Below are the code and all the weights of a small trained network. Each question names an input and a target symbol and asks about switching units off, where a switched-off unit gives its printed mean instead of its output.

import numpy as np


def w(rows, s, z=0):
    codes = np.array(rows[::2]) - 128.0
    scale = np.full(codes.shape[1], s)
    scale[-1] = z or s
    return codes * scale


def norm(h):
    return h / np.sqrt((h * h).mean(-1, keepdims=True) + 1e-5)


def f(y):
    return y / 2 * (1 + np.tanh(0.7978845608 * (y + 0.044715 * y**3)))


def softmax(a):
    e = np.exp(a - a.max(-1, keepdims=True))
    return e / e.sum(-1, keepdims=True)


def log_softmax(a):
    a = a - a.max(-1, keepdims=True)
    return a - np.log(np.exp(a).sum(-1, keepdims=True))


def net(x, mask):
    ids = ['Δβεηθμξ'.index(c) for c in x.split()]
    T = len(ids)
    res = E[ids] + P[:T]
    r = norm(res)
    for j in range(2):
        rows = slice(3 * j, 3 * j + 3)
        q, k, v = (r @ M[0][rows].T for M in (Q, K, V))
        z = softmax(np.where(np.tri(T) > 0, q @ k.T / 3**0.5, -1e9)) @ v
        o = O[0][rows]
        res = res + np.where(mask[j], z, o[:, -1]) @ o[:, :-1]
    y = f(norm(res) @ A[0][:, :-1].T + A[0][:, -1])
    res = res + np.where(mask[2:6], y, B[0][:, -1]) @ B[0][:, :-1]
    return log_softmax(norm(res)[-1] @ U[:, :-1].T + U[:, -1])


Q, K, V, O, A, B = {}, {}, {}, {}, {}, {}
E = w([
[90,71,147,73,146,183],'Δ',
[215,194,229,3,156,64],'β',
[148,78,147,105,64,224],'ε',
[193,87,5,136,178,168],'η',
[65,73,153,115,55,124],'θ',
[109,79,61,147,95,91],'μ',
[97,56,92,171,179,152],'ξ',
],0.013)
P = w([
[148,2,174,105,79,15],'0',
[14,55,156,34,204,118],'1',
[115,108,173,204,144,107],'2',
[45,101,99,59,96,160],'3',
[116,117,174,214,151,117],'4',
[53,144,83,98,83,177],'5',
[124,133,170,212,157,122],'6',
[57,206,81,116,64,199],'7',
[140,134,170,201,173,119],'8',
],0.0091)
Q[0] = w([
[135,153,51,104,232,136],'head 0',
[9,139,119,113,146,119],'head 0',
[129,157,94,136,124,9],'head 0',
[167,162,75,91,121,211],'head 1',
[87,188,155,50,138,216],'head 1',
[198,185,94,208,185,146],'head 1',
],0.016)
K[0] = w([
[182,120,26,195,252,139],'head 0',
[58,103,116,224,115,77],'head 0',
[76,179,72,90,147,17],'head 0',
[222,71,123,15,164,84],'head 1',
[80,252,67,28,129,190],'head 1',
[224,112,116,216,214,195],'head 1',
],0.011)
V[0] = w([
[241,89,246,174,126,91],'head 0',
[148,41,124,40,123,95],'head 0',
[111,219,141,121,182,55],'head 0',
[56,214,47,109,98,144],'head 1',
[137,126,160,65,118,236],'head 1',
[238,95,55,117,145,146],'head 1',
],0.012)
O[0] = w([
[84,137,60,223,57,77,194],'head 0',
[156,146,38,215,217,130,255],'head 0',
[238,180,175,128,43,239,70],'head 0',
[182,115,75,190,162,169,81],'head 1',
[116,89,197,74,109,255,183],'head 1',
[35,212,195,167,145,141,85],'head 1',
],0.0084,0.0091)
A[0] = w([
[170,188,135,91,54,98,63],'neuron 0',
[73,151,5,127,155,173,146],'neuron 1',
[163,172,96,180,39,177,3],'neuron 2',
[186,134,180,176,80,49,129],'neuron 3',
],0.02,0.0031)
B[0] = w([
[100,118,223,140,57,127,224],'neuron 0',
[177,158,173,91,104,213,255],'neuron 1',
[85,134,4,112,192,57,225],'neuron 2',
[176,120,189,113,133,199,234],'neuron 3',
],0.02,0.0099)
U = w([
[130,109,118,61,199,152,91],'Δ',
[141,165,211,141,41,134,155],'β',
[56,179,58,154,40,130,253],'ε',
[72,226,149,220,154,148,75],'η',
[173,69,114,154,95,77,91],'θ',
[172,149,100,255,124,134,162],'μ',
[105,117,182,208,185,80,97],'ξ',
],0.009,0.005)

Each question gives the input, a string of symbols that net reads in full, and the target symbol t.
The units are the heads (3 rows each of Q, K, V and O) and the neurons (one row each of A and B). Each row of codes is followed by its name. A weight is (code - 128) times the scale printed after its matrix; where a second scale follows, it is the last column's (O, A, B and U).
mask holds one flag per unit, heads first, then neurons. A switched-off unit (its flag False) gives its mean, the last column of its rows in O or B, instead of its output. The means were averaged over made-up inputs and are rounded, as every weight is.
A unit's drop is (log p(t) with every unit on - log p(t) with that unit switched off) / (log p(t) with every unit on - log p(t) with every unit switched off).
The circuit of an input: a set's keep is (log p(t) with only the set's units on - log p(t) with every unit switched off) / (log p(t) with every unit on - log p(t) with every unit switched off). Starting from all 6 units, units are removed one at a time, each time the one whose removal leaves the highest keep (on an exact tie, the one counted first), for as long as the keep stays at least 0.8.
units of the circuit, in order: the units of the circuit, biggest drop first
most important unit: the unit with the biggest drop
top k neurons: the k neurons with the biggest drops, biggest first
heads that matter: for each layer, one digit per head in row order, 1 if its drop is at least 0.15 and else 0, layers parted by /
drop of u: that unit's drop, to one decimal
input ξ β μ θ, target Δ: heads that matter : 10
input Δ Δ Δ β β μ, target Δ: most important unit : head 0
input Δ ε ξ Δ μ Δ ε β, target Δ: units of the circuit, in order : (head 0; neuron 1)
input ξ μ β β Δ μ ε β, target ε: units of the circuit, in order : (head 0; neuron 3; neuron 1)
input β η μ μ β η β, target η: units of the circuit, in order : (head 1; neuron 2; neuron 3; head 0)
input β μ μ ε η ε β μ θ, target θ: top 3 neurons : (neuron 0; neuron 1; neuron 2)
input β β Δ Δ β β θ ξ, target Δ: top 3 neurons : (neuron 0; neuron 3; neuron 1)
input β ξ μ Δ β μ, target β: heads that matter : 00
input ξ β ε β β β β η β, target η: heads that matter : 01
input η β β β η β μ ξ β, target μ: top 3 neurons : (neuron 2; neuron 1; neuron 3)
input μ ε θ β μ β Δ η, target Δ: top 3 neurons : (neuron 0; neuron 3; neuron 1)
input β Δ β, target Δ: top 2 neurons : (neuron 2; neuron 3)
input Δ β β β β β ξ, target ξ: top 3 neurons : (neuron 1; neuron 0; neuron 2)
input θ β β Δ β ε ε η, target Δ: most important unit : head 0
input Δ μ ε β β β θ μ, target β: units of the circuit, in order : (neuron 2; head 0)
input ε β β μ μ η ε μ β, target μ: top 3 neurons : (neuron 2; neuron 3; neuron 1)
input θ μ β Δ β β, target ε: top 2 neurons : (neuron 2; neuron 3)
input μ μ Δ β η η, target β: top 2 neurons : (neuron 1; neuron 2)
input β β β μ μ Δ β β θ, target θ: drop of neuron 1 : 0.3
input η β β β μ ξ, target β: drop of head 0 : -0.2
input β β β θ, target Δ: drop of neuron 0 : 0.3
input ε β η η, target β: units of the circuit, in order : (neuron 2)
